Below are the code and all the weights of a small trained network. Each question names an input and a class and asks about switching units off, where a switched-off unit gives its printed mean instead of its output.

import numpy as np


def w(rows, s, z=0):
    codes = np.array(rows[::2]) - 128.0
    scale = np.full(codes.shape[1], s)
    scale[-1] = z or s
    return codes * scale


def f(y):
    return np.maximum(y, 0)


def log_softmax(a):
    a = a - a.max(-1, keepdims=True)
    return a - np.log(np.exp(a).sum(-1, keepdims=True))


def net(x, mask):
    res = np.array(x, float).reshape(1, 8) / 4 @ E
    y = f(res @ A[0][:, :-1].T + A[0][:, -1])
    res = res + np.where(mask, y, B[0][:, -1]) @ B[0][:, :-1]
    return log_softmax(res[-1] @ U[:, :-1].T + U[:, -1])


A, B = {}, {}
E = w([
[128,128,128],'x0',
[128,128,128],'x1',
[133,233,3],'x2',
[128,128,129],'x3',
[128,128,127],'x4',
[2,224,210],'x5',
[15,38,34],'x6',
[128,128,128],'x7',
],0.0086)
A[0] = w([
[139,51,61,151],'neuron 0',
[90,157,178,140],'neuron 1',
[145,168,83,57],'neuron 2',
[134,69,83,135],'neuron 3',
[115,216,66,155],'neuron 4',
[46,194,159,166],'neuron 5',
[25,91,89,68],'neuron 6',
[130,88,156,67],'neuron 7',
[87,164,147,71],'neuron 8',
[56,165,212,155],'neuron 9',
[200,246,102,81],'neuron 10',
[167,101,219,58],'neuron 11',
[91,206,167,145],'neuron 12',
[161,116,195,111],'neuron 13',
[111,67,182,98],'neuron 14',
[149,45,173,80],'neuron 15',
[56,134,128,113],'neuron 16',
[227,209,190,67],'neuron 17',
[177,219,91,79],'neuron 18',
[147,156,93,71],'neuron 19',
[167,151,171,85],'neuron 20',
[209,88,114,131],'neuron 21',
[21,148,160,150],'neuron 22',
[188,118,113,152],'neuron 23',
[192,42,106,150],'neuron 24',
[173,153,167,101],'neuron 25',
[107,67,149,95],'neuron 26',
[149,171,91,83],'neuron 27',
[82,70,186,41],'neuron 28',
[150,108,175,74],'neuron 29',
[121,143,87,56],'neuron 30',
[117,183,76,75],'neuron 31',
[92,142,53,101],'neuron 32',
[94,70,145,93],'neuron 33',
[160,175,44,74],'neuron 34',
[101,157,59,50],'neuron 35',
[167,81,228,72],'neuron 36',
[23,119,141,110],'neuron 37',
[4,8,44,2],'neuron 38',
[184,138,137,104],'neuron 39',
[188,104,84,91],'neuron 40',
[211,80,87,140],'neuron 41',
[234,102,117,122],'neuron 42',
[116,185,164,147],'neuron 43',
[169,222,70,45],'neuron 44',
[189,143,239,76],'neuron 45',
],0.015,0.0034)
B[0] = w([
[172,158,163,205],'neuron 0',
[154,125,154,186],'neuron 1',
[130,96,117,166],'neuron 2',
[157,156,150,183],'neuron 3',
[129,67,121,216],'neuron 4',
[175,115,182,225],'neuron 5',
[121,188,114,203],'neuron 6',
[117,103,107,156],'neuron 7',
[160,109,156,170],'neuron 8',
[166,100,151,224],'neuron 9',
[109,133,87,230],'neuron 10',
[104,108,107,196],'neuron 11',
[167,123,162,211],'neuron 12',
[85,114,98,182],'neuron 13',
[89,81,113,180],'neuron 14',
[96,80,110,191],'neuron 15',
[162,146,139,176],'neuron 16',
[113,249,81,242],'neuron 17',
[98,80,95,205],'neuron 18',
[103,105,132,157],'neuron 19',
[106,166,112,176],'neuron 20',
[161,127,162,198],'neuron 21',
[160,120,187,213],'neuron 22',
[169,138,155,177],'neuron 23',
[162,111,160,214],'neuron 24',
[113,178,87,179],'neuron 25',
[83,91,103,169],'neuron 26',
[107,97,133,167],'neuron 27',
[109,93,106,178],'neuron 28',
[100,111,109,163],'neuron 29',
[116,116,113,152],'neuron 30',
[121,93,109,180],'neuron 31',
[77,109,103,184],'neuron 32',
[90,123,87,168],'neuron 33',
[116,75,125,194],'neuron 34',
[109,106,105,176],'neuron 35',
[95,83,113,207],'neuron 36',
[143,137,124,196],'neuron 37',
[111,224,89,252],'neuron 38',
[129,183,141,169],'neuron 39',
[155,121,144,183],'neuron 40',
[169,120,176,211],'neuron 41',
[174,138,162,209],'neuron 42',
[175,142,148,189],'neuron 43',
[100,98,104,207],'neuron 44',
[111,143,117,224],'neuron 45',
],0.014,0.015)
U = w([
[216,99,238,95],'0',
[69,216,105,253],'1',
[29,3,113,26],'2',
],0.013,0.0048)

Each question gives the input, the list of numbers given to net, and the class t.
The units are the neurons (one row each of A and B). Each row of codes is followed by its name. A weight is (code - 128) times the scale printed after its matrix; where a second scale follows, it is the last column's (A, B and U).
mask holds one flag per neuron, in row order. A switched-off neuron (its flag False) gives its mean, the last column of its row in B, instead of its output. The means were averaged over made-up inputs and are rounded, as every weight is.
A unit's drop is (log p(t) with every unit on - log p(t) with that unit switched off) / (log p(t) with every unit on - log p(t) with every unit switched off).
The circuit of an input: a set's keep is (log p(t) with only the set's units on - log p(t) with every unit switched off) / (log p(t) with every unit on - log p(t) with every unit switched off). Starting from the 12 units with the biggest drops (on a tie, the unit counted first), units are removed one at a time, each time the one whose removal leaves the highest keep (on an exact tie, the one counted first), for as long as the keep stays at least 0.8.
circuit, biggest first: the units of the circuit, biggest drop first
unit that matters most: the unit with the biggest drop
k most important neurons: the k neurons with the biggest drops, biggest first
drop when u is switched off: that unit's drop, to one decimal
input [8,4,-5,1,-2,2,8,-7], class 1: circuit, biggest first	[neuron 38]
input [6,-8,-6,-5,-2,6,6,2], class 0: 3 most important neurons	[neuron 22; neuron 17; neuron 9]
input [7,6,-7,8,5,-6,-4,6], class 2: 4 most important neurons	[neuron 36; neuron 15; neuron 13; neuron 11]
input [-7,2,3,-4,-7,-3,-4,4], class 1: 2 most important neurons	[neuron 17; neuron 5]
input [-3,4,-1,5,-3,1,2,-8], class 1: 2 most important neurons	[neuron 41; neuron 24]
input [-8,0,8,7,-3,8,4,-5], class 0: 2 most important neurons	[neuron 5; neuron 22]
input [7,6,3,1,7,3,-3,6], class 0: 3 most important neurons	[neuron 38; neuron 12; neuron 5]
input [1,-6,2,-4,5,2,2,-8], class 0: 2 most important neurons	[neuron 17; neuron 10]
input [-7,3,8,1,-2,-7,4,3], class 2: 2 most important neurons	[neuron 32; neuron 34]
input [1,-7,8,8,0,-2,7,-7], class 2: 2 most important neurons	[neuron 17; neuron 34]
input [0,-4,-6,1,-4,-7,6,-5], class 0: 2 most important neurons	[neuron 0; neuron 24]
input [-1,-6,7,4,-1,3,6,-3], class 2: 2 most important neurons	[neuron 17; neuron 4]
input [-2,2,1,2,0,-6,8,7], class 1: drop when neuron 38 is switched off	2.3
input [-4,8,4,4,-6,4,1,-6], class 0: unit that matters most	neuron 5
input [-6,-4,-4,-2,8,1,7,-7], class 1: drop when neuron 38 is switched off	0.2
input [-8,-1,5,5,-5,5,0,-3], class 0: drop when neuron 5 is switched off	0.4
